Below is a small trained network, with its code and all its weights. Each question gives an input and a class and asks what happens when units are switched off, that is, made to give their printed mean instead of their output.

import numpy as np


def w(rows, s, z=0):
    codes = np.array(rows[::2]) - 128.0
    scale = np.full(codes.shape[1], s)
    scale[-1] = z or s
    return codes * scale


def f(y):
    return np.maximum(y, 0)


def log_softmax(a):
    a = a - a.max(-1, keepdims=True)
    return a - np.log(np.exp(a).sum(-1, keepdims=True))


def net(x, mask):
    res = np.array(x, float).reshape(1, 7) / 4 @ E
    y = f(res @ A[0][:, :-1].T + A[0][:, -1])
    res = res + np.where(mask, y, B[0][:, -1]) @ B[0][:, :-1]
    return log_softmax(res[-1] @ U[:, :-1].T + U[:, -1])


A, B = {}, {}
E = w([
[74,177,63,189,191,67,140,90,151,98,15,178],'x0',
[125,126,133,128,124,121,120,132,122,129,128,128],'x1',
[145,125,140,83,102,191,185,199,70,77,42,199],'x2',
[157,200,134,198,5,181,47,38,123,37,148,167],'x3',
[76,42,142,180,196,166,132,86,51,92,190,189],'x4',
[186,160,132,177,199,200,3,175,90,221,75,149],'x5',
[215,52,72,67,106,74,105,60,135,175,121,240],'x6',
],0.005)
A[0] = w([
[148,163,145,181,42,168,79,68,135,60,141,150,2],'N1',
[84,175,69,163,183,73,134,89,166,93,47,166,28],'N2',
[164,121,131,83,90,183,177,207,60,57,41,208,38],'N3',
[98,85,131,150,160,158,141,106,89,112,151,152,73],'N4',
[210,54,52,53,101,68,110,71,121,172,109,228,29],'N5',
[194,89,195,52,59,192,118,158,115,151,230,90,41],'N6',
[175,206,106,82,69,102,129,168,185,170,79,75,44],'N7',
[184,157,132,178,180,175,31,159,109,209,75,156,38],'N8',
[179,93,188,63,75,189,117,157,122,148,226,88,40],'N9',
[176,205,101,85,68,107,121,153,187,161,79,94,68],'N10',
[184,82,198,60,75,182,110,153,113,151,227,93,30],'N11',
[93,137,83,198,178,5,48,23,211,202,219,42,71],'N12',
[220,203,83,50,47,74,119,161,209,205,65,91,98],'N13',
[181,196,108,74,66,100,128,175,194,171,84,69,46],'N14',
[164,141,140,173,163,167,49,149,114,189,99,148,27],'N15',
[13,207,189,210,168,186,156,202,98,60,121,21,93],'N16',
[148,182,165,203,31,195,63,63,126,48,156,149,34],'N17',
[49,199,170,178,139,175,151,198,128,79,125,24,25],'N18',
[184,199,118,57,49,104,135,177,191,170,85,77,57],'N19',
[76,104,139,99,65,63,254,84,170,41,159,114,22],'N20',
[128,136,107,133,148,99,126,109,148,130,101,147,63],'N21',
[28,215,184,190,144,183,150,196,128,74,133,13,42],'N22',
[113,83,127,86,219,89,190,186,151,195,113,88,34],'N23',
[84,25,127,172,197,174,136,80,45,110,206,183,52],'N24',
[105,62,140,79,231,101,186,194,129,206,126,92,43],'N25',
[156,188,155,200,35,186,60,54,133,49,149,155,15],'N26',
[124,122,127,129,133,132,128,121,117,130,130,131,100],'N27',
[165,109,124,83,102,197,191,207,39,51,27,233,51],'N28',
[127,123,124,128,120,116,148,126,136,122,134,128,78],'N29',
[215,53,45,54,92,54,107,55,131,175,113,245,13],'N30',
[80,121,120,91,51,42,239,68,187,44,159,113,43],'N31',
[176,171,139,186,175,187,27,163,114,212,75,146,46],'N32',
[75,115,125,90,60,45,254,83,179,42,153,120,33],'N33',
[161,100,167,89,95,169,119,154,121,149,194,104,49],'N34',
[72,204,63,193,178,60,141,82,167,78,16,185,33],'N35',
[113,115,121,167,158,66,69,61,172,176,213,55,42],'N36',
[89,68,137,83,231,95,199,201,128,205,120,90,49],'N37',
[80,47,134,174,184,179,135,84,58,100,184,178,39],'N38',
[89,71,126,174,173,165,141,97,66,103,174,172,40],'N39',
[117,86,142,89,199,107,175,184,141,185,121,102,23],'N40',
[205,95,217,52,58,217,99,170,111,163,242,64,84],'N41',
[92,64,145,75,233,98,189,212,131,204,121,87,65],'N42',
[185,171,132,178,183,185,28,163,119,217,70,150,37],'N43',
[112,101,107,198,172,40,33,21,188,209,245,53,92],'N44',
[78,1,137,170,211,196,139,86,29,111,207,199,68],'N45',
[69,218,58,195,188,67,125,68,165,77,18,184,51],'N46',
[179,203,110,76,61,101,137,173,189,183,85,72,47],'N47',
],0.0049,0.0078)
B[0] = w([
[136,220,52,87,46,40,55,56,101,115,89,182,153],'N1',
[101,68,73,192,123,80,177,123,107,208,93,97,155],'N2',
[92,183,193,66,91,203,195,184,163,164,80,168,164],'N3',
[96,144,145,148,154,109,111,100,156,116,138,107,140],'N4',
[230,96,164,141,150,147,138,36,212,205,209,181,171],'N5',
[59,72,62,195,174,92,174,124,106,213,71,102,172],'N6',
[66,150,175,165,179,111,111,83,158,84,131,138,158],'N7',
[97,79,89,43,165,187,82,159,62,115,215,67,161],'N8',
[71,77,72,185,165,99,172,124,112,207,74,111,162],'N9',
[62,148,180,170,179,103,109,94,150,73,134,124,165],'N10',
[69,61,61,192,169,98,185,125,105,213,82,100,160],'N11',
[135,167,195,61,69,217,217,223,136,138,53,190,224],'N12',
[68,157,203,182,188,107,99,105,154,43,146,109,214],'N13',
[60,158,187,166,182,111,110,80,161,74,131,142,163],'N14',
[108,97,87,58,144,172,84,161,64,114,186,87,139],'N15',
[238,74,148,132,136,129,143,52,203,205,185,200,253],'N16',
[137,216,27,64,33,45,60,74,89,135,81,183,188],'N17',
[227,73,158,118,159,143,136,37,199,209,209,217,177],'N18',
[73,159,184,161,179,112,100,82,160,66,139,141,173],'N19',
[94,95,90,22,193,224,19,180,32,134,221,71,185],'N20',
[139,120,126,137,119,118,135,116,137,147,127,132,130],'N21',
[240,80,162,110,154,150,141,26,213,223,205,230,206],'N22',
[161,205,59,88,26,85,58,60,92,110,105,190,173],'N23',
[58,196,201,163,179,101,94,100,186,52,128,95,176],'N24',
[126,203,55,109,43,74,63,66,97,105,99,169,189],'N25',
[134,226,28,71,27,34,51,64,86,121,77,180,178],'N26',
[126,128,129,130,131,128,125,126,130,128,129,126,128],'N27',
[90,183,201,69,77,214,215,203,164,173,53,166,184],'N28',
[133,129,127,125,131,130,118,126,126,133,129,133,128],'N29',
[254,82,167,145,152,144,137,23,222,222,224,193,174],'N30',
[105,75,92,62,194,203,40,174,43,141,205,63,204],'N31',
[98,64,87,38,181,192,74,164,47,110,229,57,169],'N32',
[97,79,90,42,196,221,27,183,33,137,217,62,197],'N33',
[109,98,97,158,141,111,153,124,124,171,108,120,142],'N34',
[62,54,67,208,144,75,198,128,105,233,73,74,183],'N35',
[85,161,174,78,104,190,189,179,140,145,74,177,162],'N36',
[148,200,55,110,33,74,57,70,89,108,97,170,198],'N37',
[71,172,179,157,176,101,96,91,174,76,135,103,157],'N38',
[82,157,171,164,175,101,97,78,170,87,146,109,145],'N39',
[151,200,60,92,33,87,76,78,91,113,93,181,150],'N40',
[45,80,71,211,164,74,186,131,110,198,51,100,214],'N41',
[145,198,59,117,37,72,62,74,95,100,100,162,212],'N42',
[95,67,91,44,177,193,74,161,50,108,224,66,167],'N43',
[114,173,195,69,79,211,213,229,131,119,48,166,230],'N44',
[61,193,204,175,175,88,95,107,192,49,119,87,200],'N45',
[69,57,79,194,141,91,194,141,104,217,85,84,198],'N46',
[64,159,190,167,183,109,109,80,163,70,130,143,164],'N47',
],0.0058,0.0048)
U = w([
[142,169,75,111,61,82,89,104,102,112,114,143,95],'0',
[121,94,107,82,165,174,91,157,79,118,178,86,97],'1',
[141,121,137,142,126,122,134,139,131,118,121,122,249],'2',
[198,97,149,140,144,132,143,89,173,168,164,159,97],'3',
[93,88,92,185,140,97,170,139,111,164,86,100,104],'4',
[95,154,185,160,165,109,113,118,153,58,127,116,104],'5',
[122,153,170,86,88,178,181,190,131,131,83,148,100],'6',
[249,97,128,179,95,78,177,218,135,28,137,60,123],'7',
],0.013,0.02)

Each question gives the input, the list of numbers given to net, and the class t.
The units are the neurons (one row each of A and B). Each row of codes is followed by its name. A weight is (code - 128) times the scale printed after its matrix; where a second scale follows, it is the last column's (A, B and U).
mask holds one flag per neuron, in row order. A switched-off neuron (its flag False) gives its mean, the last column of its row in B, instead of its output. The means were averaged over made-up inputs and are rounded, as every weight is.
A unit's drop is (log p(t) with every unit on - log p(t) with that unit switched off) / (log p(t) with every unit on - log p(t) with every unit switched off).
The circuit of an input: a set's keep is (log p(t) with only the set's units on - log p(t) with every unit switched off) / (log p(t) with every unit on - log p(t) with every unit switched off). Starting from the 12 units with the biggest drops (on a tie, the unit counted first), units are removed one at a time, each time the one whose removal leaves the highest keep (on an exact tie, the one counted first), for as long as the keep stays at least 0.8.
units of the circuit, in order: the units of the circuit, biggest drop first
unit that matters most: the unit with the biggest drop
top k neurons: the k neurons with the biggest drops, biggest first
drop when u is switched off: that unit's drop, to one decimal
input [5,-2,8,7,3,-3,-2], class 6: unit that matters most -> N28
input [-8,-5,2,-4,6,-6,-4], class 4: units of the circuit, in order -> [N41; N6]
input [-6,5,-3,6,-2,1,-7], class 3: units of the circuit, in order -> [N22; N16]
input [-8,-5,-4,6,2,-7,5], class 4: top 4 neurons -> [N41; N6; N11; N9]
input [-1,1,6,1,8,5,-5], class 5: units of the circuit, in order -> [N45; N24]
input [-5,2,4,7,-3,8,-1], class 1: top 3 neurons -> [N32; N43; N8]
input [-7,-3,8,-8,-1,8,5], class 0: units of the circuit, in order -> [N42; N25]
input [7,6,5,-4,-8,8,2], class 1: units of the circuit, in order -> [N43; N32]
input [-7,-1,7,7,6,6,3], class 0: top 3 neurons -> [N17; N26; N1]
input [3,5,4,2,-7,-8,8], class 1: units of the circuit, in order -> [N33; N31]
input [8,-1,5,-3,1,2,5], class 4: top 2 neurons -> [N35; N46]
input [-5,2,7,2,2,-7,-8], class 3: units of the circuit, in order -> [N16; N22]
input [5,-6,-8,-5,2,0,-3], class 6: units of the circuit, in order -> [N12; N44]
input [0,2,5,-7,8,4,2], class 5: unit that matters most -> N45
input [5,3,6,-3,1,0,6], class 3: top 3 neurons -> [N30; N5; N44]
input [0,-2,-8,-4,-5,-1,-7], class 6: top 3 neurons -> [N12; N44; N36]
input [-4,1,-7,-6,-4,7,2], class 1: top 3 neurons -> [N43; N32; N8]
input [5,5,-6,4,-2,-5,7], class 3: top 2 neurons -> [N30; N5]
input [3,-5,8,-2,6,4,-3], class 6: top 2 neurons -> [N28; N3]
input [-3,-5,-4,4,-6,0,4], class 5: unit that matters most -> N13
input [-5,1,4,4,7,-8,3], class 1: top 3 neurons -> [N20; N33; N31]
input [5,-3,0,2,8,-5,-2], class 5: top 2 neurons -> [N45; N24]
input [-4,7,1,8,8,8,7], class 0: drop when N26 is switched off -> 1.6
input [-3,-7,-5,1,-7,-8,-1], class 1: drop when N33 is switched off -> 0.2
input [-1,3,8,4,5,-4,1], class 6: drop when N28 is switched off -> 0.5
input [4,4,7,-3,6,7,3], class 1: drop when N44 is switched off -> 0.2
input [2,-4,8,2,6,1,1], class 6: units of the circuit, in order -> [N28]
